Here is a tiny trained network, its code and every weight. The questions are about switching its units off for an input and a class, where a switched-off unit gives its printed mean instead of its output.

import numpy as np


def w(rows, s, z=0):
    codes = np.array(rows[::2]) - 128.0
    scale = np.full(codes.shape[1], s)
    scale[-1] = z or s
    return codes * scale


def f(y):
    return np.maximum(y, 0)


def log_softmax(a):
    a = a - a.max(-1, keepdims=True)
    return a - np.log(np.exp(a).sum(-1, keepdims=True))


def net(x, mask):
    res = np.array(x, float).reshape(1, 6) / 4 @ E
    y = f(res @ A[0][:, :-1].T + A[0][:, -1])
    res = res + np.where(mask, y, B[0][:, -1]) @ B[0][:, :-1]
    return log_softmax(res[-1] @ U[:, :-1].T + U[:, -1])


A, B = {}, {}
E = w([
[161,74,151,36,159,119,194],'x0',
[72,63,254,125,183,150,103],'x1',
[121,130,49,120,218,117,81],'x2',
[23,171,146,59,141,62,99],'x3',
[100,171,90,119,64,193,225],'x4',
[122,203,131,72,134,179,88],'x5',
],0.0097)
A[0] = w([
[122,145,123,92,178,57,51,255],'neuron 0',
[180,14,144,152,163,85,205,178],'neuron 1',
[138,73,177,202,62,62,90,106],'neuron 2',
[80,56,254,126,150,139,91,152],'neuron 3',
[67,121,120,231,46,94,204,157],'neuron 4',
[105,156,131,41,133,71,159,192],'neuron 5',
[82,173,174,64,84,127,191,100],'neuron 6',
[121,101,132,214,50,135,170,140],'neuron 7',
[13,149,186,133,147,58,42,205],'neuron 8',
[94,139,99,196,95,127,231,76],'neuron 9',
[88,117,180,56,182,80,96,149],'neuron 10',
[68,105,229,127,131,132,128,108],'neuron 11',
[61,96,73,25,181,42,93,207],'neuron 12',
[149,105,168,58,132,191,182,95],'neuron 13',
[138,187,71,192,102,137,100,180],'neuron 14',
[134,240,76,130,86,144,145,107],'neuron 15',
[179,67,131,221,176,106,161,194],'neuron 16',
[111,225,61,129,76,129,124,169],'neuron 17',
[133,243,48,115,73,132,117,172],'neuron 18',
[127,194,103,93,112,173,171,157],'neuron 19',
[173,130,52,103,105,118,138,112],'neuron 20',
],0.0099,0.0053)
B[0] = w([
[80,79,97,152,161,103,119,233],'neuron 0',
[162,81,39,21,143,98,157,224],'neuron 1',
[159,135,106,129,153,136,66,187],'neuron 2',
[82,166,127,95,131,215,97,236],'neuron 3',
[91,10,99,157,78,133,128,207],'neuron 4',
[100,101,126,102,118,137,204,189],'neuron 5',
[183,84,162,128,153,55,182,174],'neuron 6',
[139,69,126,134,81,156,146,200],'neuron 7',
[104,152,153,107,225,45,82,254],'neuron 8',
[122,100,123,174,86,150,161,186],'neuron 9',
[66,145,195,130,159,155,178,214],'neuron 10',
[94,191,147,146,146,198,120,196],'neuron 11',
[45,84,180,124,149,162,137,239],'neuron 12',
[179,107,115,94,102,103,214,173],'neuron 13',
[171,140,97,160,118,127,67,204],'neuron 14',
[146,187,86,76,139,136,150,202],'neuron 15',
[198,83,81,80,106,97,55,217],'neuron 16',
[138,137,34,77,124,149,112,215],'neuron 17',
[161,150,68,114,142,185,97,227],'neuron 18',
[135,169,137,125,152,93,157,186],'neuron 19',
[81,180,141,146,136,183,127,180],'neuron 20',
],0.011,0.014)
U = w([
[136,130,167,226,151,109,49,202],'0',
[12,108,171,108,190,85,138,122],'1',
[210,45,93,92,127,16,165,165],'2',
[142,199,116,169,123,151,144,17],'3',
[95,156,234,134,98,170,218,165],'4',
[142,203,127,57,187,139,105,110],'5',
[109,81,113,106,89,236,141,132],'6',
[143,174,221,254,109,48,167,1],'7',
],0.011,0.0091)

Each question gives the input, the list of numbers given to net, and the class t.
The units are the neurons (one row each of A and B). Each row of codes is followed by its name. A weight is (code - 128) times the scale printed after its matrix; where a second scale follows, it is the last column's (A, B and U).
mask holds one flag per neuron, in row order. A switched-off neuron (its flag False) gives its mean, the last column of its row in B, instead of its output. The means were averaged over made-up inputs and are rounded, as every weight is.
A unit's drop is (log p(t) with every unit on - log p(t) with that unit switched off) / (log p(t) with every unit on - log p(t) with every unit switched off).
The circuit of an input: a set's keep is (log p(t) with only the set's units on - log p(t) with every unit switched off) / (log p(t) with every unit on - log p(t) with every unit switched off). Starting from the 12 units with the biggest drops (on a tie, the unit counted first), units are removed one at a time, each time the one whose removal leaves the highest keep (on an exact tie, the one counted first), for as long as the keep stays at least 0.8.
units of the circuit, in order: the units of the circuit, biggest drop first
most important unit: the unit with the biggest drop
k most important neurons: the k neurons with the biggest drops, biggest first
drop when u is switched off: that unit's drop, to one decimal
input [-6,-8,-6,-5,0,8], class 3: units of the circuit, in order => neuron 14; neuron 1
input [-6,-3,0,-3,-4,-1], class 0: units of the circuit, in order => neuron 1; neuron 14
input [-8,2,-5,-7,-8,-8], class 2: most important unit => neuron 16
input [3,2,-8,-3,0,-2], class 2: 3 most important neurons => neuron 1; neuron 12; neuron 13
input [-4,5,-1,-4,-4,-2], class 5: units of the circuit, in order => neuron 4; neuron 12
input [5,-2,-8,4,-7,-8], class 1: 3 most important neurons => neuron 3; neuron 10; neuron 11
input [-1,4,-6,-1,0,1], class 4: units of the circuit, in order => neuron 17; neuron 16; neuron 0
input [4,-5,5,8,3,8], class 1: 2 most important neurons => neuron 12; neuron 5
input [7,4,-7,-2,0,0], class 2: 4 most important neurons => neuron 1; neuron 13; neuron 6; neuron 12
input [-3,8,3,-8,-4,-6], class 2: 3 most important neurons => neuron 16; neuron 1; neuron 12
input [-8,7,-6,4,5,-8], class 6: 3 most important neurons => neuron 4; neuron 7; neuron 3
input [1,-5,2,3,-2,-2], class 1: 2 most important neurons => neuron 12; neuron 16
input [1,-6,-7,4,7,2], class 2: 2 most important neurons => neuron 6; neuron 3
input [5,-5,2,3,0,-3], class 1: units of the circuit, in order => neuron 12
input [1,7,0,3,8,-7], class 6: 2 most important neurons => neuron 4; neuron 3
input [-4,-4,8,2,-8,-3], class 1: 2 most important neurons => neuron 12; neuron 0
input [-3,-2,-3,-7,2,-3], class 2: 3 most important neurons => neuron 3; neuron 16; neuron 12
input [5,-8,8,-1,4,-4], class 5: 2 most important neurons => neuron 4; neuron 7
input [4,-7,-8,-7,3,-4], class 2: 2 most important neurons => neuron 1; neuron 3
input [-1,0,3,-6,7,7], class 5: units of the circuit, in order => neuron 4
input [-5,6,-5,-2,-1,8], class 5: 2 most important neurons => neuron 12; neuron 4
input [-6,6,-2,-2,-6,-3], class 5: drop when neuron 17 is switched off => -0.1
input [7,-3,0,8,4,6], class 1: drop when neuron 12 is switched off => 0.5
input [-5,1,-7,-1,-5,-3], class 0: drop when neuron 2 is switched off => 0.2
